Below is a small trained network, with its code and all its weights. Each question gives an input and a class and asks what happens when units are switched off, that is, made to give their printed mean instead of their output.

import numpy as np


def w(rows, s, z=0):
    codes = np.array(rows[::2]) - 128.0
    scale = np.full(codes.shape[1], s)
    scale[-1] = z or s
    return codes * scale


def f(y):
    return y / 2 * (1 + np.tanh(0.7978845608 * (y + 0.044715 * y**3)))


def log_softmax(a):
    a = a - a.max(-1, keepdims=True)
    return a - np.log(np.exp(a).sum(-1, keepdims=True))


def net(x, mask):
    res = np.array(x, float).reshape(1, 8) / 4 @ E
    y = f(res @ A[0][:, :-1].T + A[0][:, -1])
    res = res + np.where(mask, y, B[0][:, -1]) @ B[0][:, :-1]
    return log_softmax(res[-1] @ U[:, :-1].T + U[:, -1])


A, B = {}, {}
E = w([
[129,150,127,108,133],'x0',
[107,104,130,129,128],'x1',
[101,126,128,94,137],'x2',
[156,76,5,68,56],'x3',
[94,101,130,112,133],'x4',
[227,58,144,82,200],'x5',
[98,158,16,172,211],'x6',
[141,132,128,139,125],'x7',
],0.011)
A[0] = w([
[103,121,35,145,183,40],'n0',
[167,166,157,95,81,82],'n1',
[73,120,118,175,92,105],'n2',
[117,132,237,144,154,61],'n3',
[156,103,170,102,46,92],'n4',
[150,74,157,67,183,119],'n5',
[167,157,99,63,90,118],'n6',
[119,158,183,133,188,72],'n7',
[202,90,166,76,170,95],'n8',
[170,169,195,67,61,63],'n9',
[80,140,136,181,65,171],'n10',
[103,150,137,193,215,71],'n11',
[81,187,193,166,192,62],'n12',
[174,85,47,83,33,67],'n13',
[208,51,123,97,245,149],'n14',
[105,62,94,85,110,68],'n15',
[123,135,211,143,166,94],'n16',
[58,174,141,146,31,152],'n17',
[141,122,104,131,86,91],'n18',
[186,68,147,121,185,81],'n19',
[145,116,170,116,77,95],'n20',
[87,205,137,123,71,166],'n21',
[123,104,230,91,32,23],'n22',
[210,90,163,101,152,115],'n23',
[152,98,237,96,53,3],'n24',
],0.011,0.0026)
B[0] = w([
[125,103,65,144,204,209],'n0',
[79,133,105,139,138,157],'n1',
[118,162,140,160,94,173],'n2',
[236,22,164,55,150,218],'n3',
[175,111,59,129,205,186],'n4',
[83,210,115,106,57,187],'n5',
[165,115,175,118,115,173],'n6',
[116,65,115,58,117,191],'n7',
[44,163,160,132,80,200],'n8',
[136,148,91,173,170,190],'n9',
[127,153,184,195,91,195],'n10',
[214,120,82,78,182,209],'n11',
[167,118,143,51,139,231],'n12',
[244,3,180,9,121,236],'n13',
[29,228,141,205,52,250],'n14',
[141,84,161,111,119,176],'n15',
[211,38,216,21,87,203],'n16',
[97,217,218,166,35,225],'n17',
[134,76,111,100,95,149],'n18',
[86,197,207,190,88,192],'n19',
[114,120,86,119,191,165],'n20',
[120,183,170,166,94,200],'n21',
[79,169,36,223,228,215],'n22',
[29,123,149,156,55,195],'n23',
[101,89,14,150,199,213],'n24',
],0.0064,0.012)
U = w([
[59,245,211,164,45,106],'0',
[187,124,193,51,123,32],'1',
[95,204,70,166,255,250],'2',
],0.0099,0.0013)

Each question gives the input, the list of numbers given to net, and the class t.
The units are the neurons (one row each of A and B). Each row of codes is followed by its name. A weight is (code - 128) times the scale printed after its matrix; where a second scale follows, it is the last column's (A, B and U).
mask holds one flag per neuron, in row order. A switched-off neuron (its flag False) gives its mean, the last column of its row in B, instead of its output. The means were averaged over made-up inputs and are rounded, as every weight is.
A unit's drop is (log p(t) with every unit on - log p(t) with that unit switched off) / (log p(t) with every unit on - log p(t) with every unit switched off).
The circuit of an input: a set's keep is (log p(t) with only the set's units on - log p(t) with every unit switched off) / (log p(t) with every unit on - log p(t) with every unit switched off). Starting from the 12 units with the biggest drops (on a tie, the unit counted first), units are removed one at a time, each time the one whose removal leaves the highest keep (on an exact tie, the one counted first), for as long as the keep stays at least 0.8.
circuit, biggest first: the units of the circuit, biggest drop first
most important unit: the unit with the biggest drop
top k neurons: the k neurons with the biggest drops, biggest first
drop of u: that unit's drop, to one decimal
input [-1,4,5,-3,4,6,-7,2], class 2: most important unit	n24
input [3,1,2,0,-5,0,-1,1], class 2: circuit, biggest first	(n17; n16)
input [-8,7,-4,-4,-7,-6,-7,4], class 2: circuit, biggest first	(n22; n24)
input [-5,6,-5,-6,1,1,-5,0], class 1: top 2 neurons	(n16; n3)
input [-1,2,-4,6,-6,-4,3,-3], class 1: top 2 neurons	(n13; n14)
input [-2,-3,5,0,-1,1,2,4], class 2: top 3 neurons	(n17; n13; n16)
input [2,1,7,-4,-4,8,8,4], class 0: top 2 neurons	(n14; n19)
input [3,0,-1,-8,-4,-3,-6,5], class 1: top 2 neurons	(n16; n3)
input [-4,-5,0,-7,-7,6,6,3], class 1: top 2 neurons	(n11; n16)
input [-3,-1,-5,-4,-3,1,3,8], class 1: top 2 neurons	(n22; n24)
input [7,-1,-7,-7,7,6,-8,-4], class 2: top 2 neurons	(n22; n24)
input [-6,2,2,7,-7,-5,-2,-5], class 1: top 2 neurons	(n13; n14)
input [6,-5,-3,-8,1,-1,-5,0], class 1: top 2 neurons	(n16; n3)
input [3,7,-6,5,-1,7,7,7], class 0: circuit, biggest first	(n14)
input [-6,-8,5,-8,-5,8,3,7], class 0: drop of n19	0.4
input [-3,-4,-7,5,0,5,-1,-5], class 0: drop of n3	0.2
input [6,1,7,-6,7,6,-8,5], class 2: drop of n22	0.8
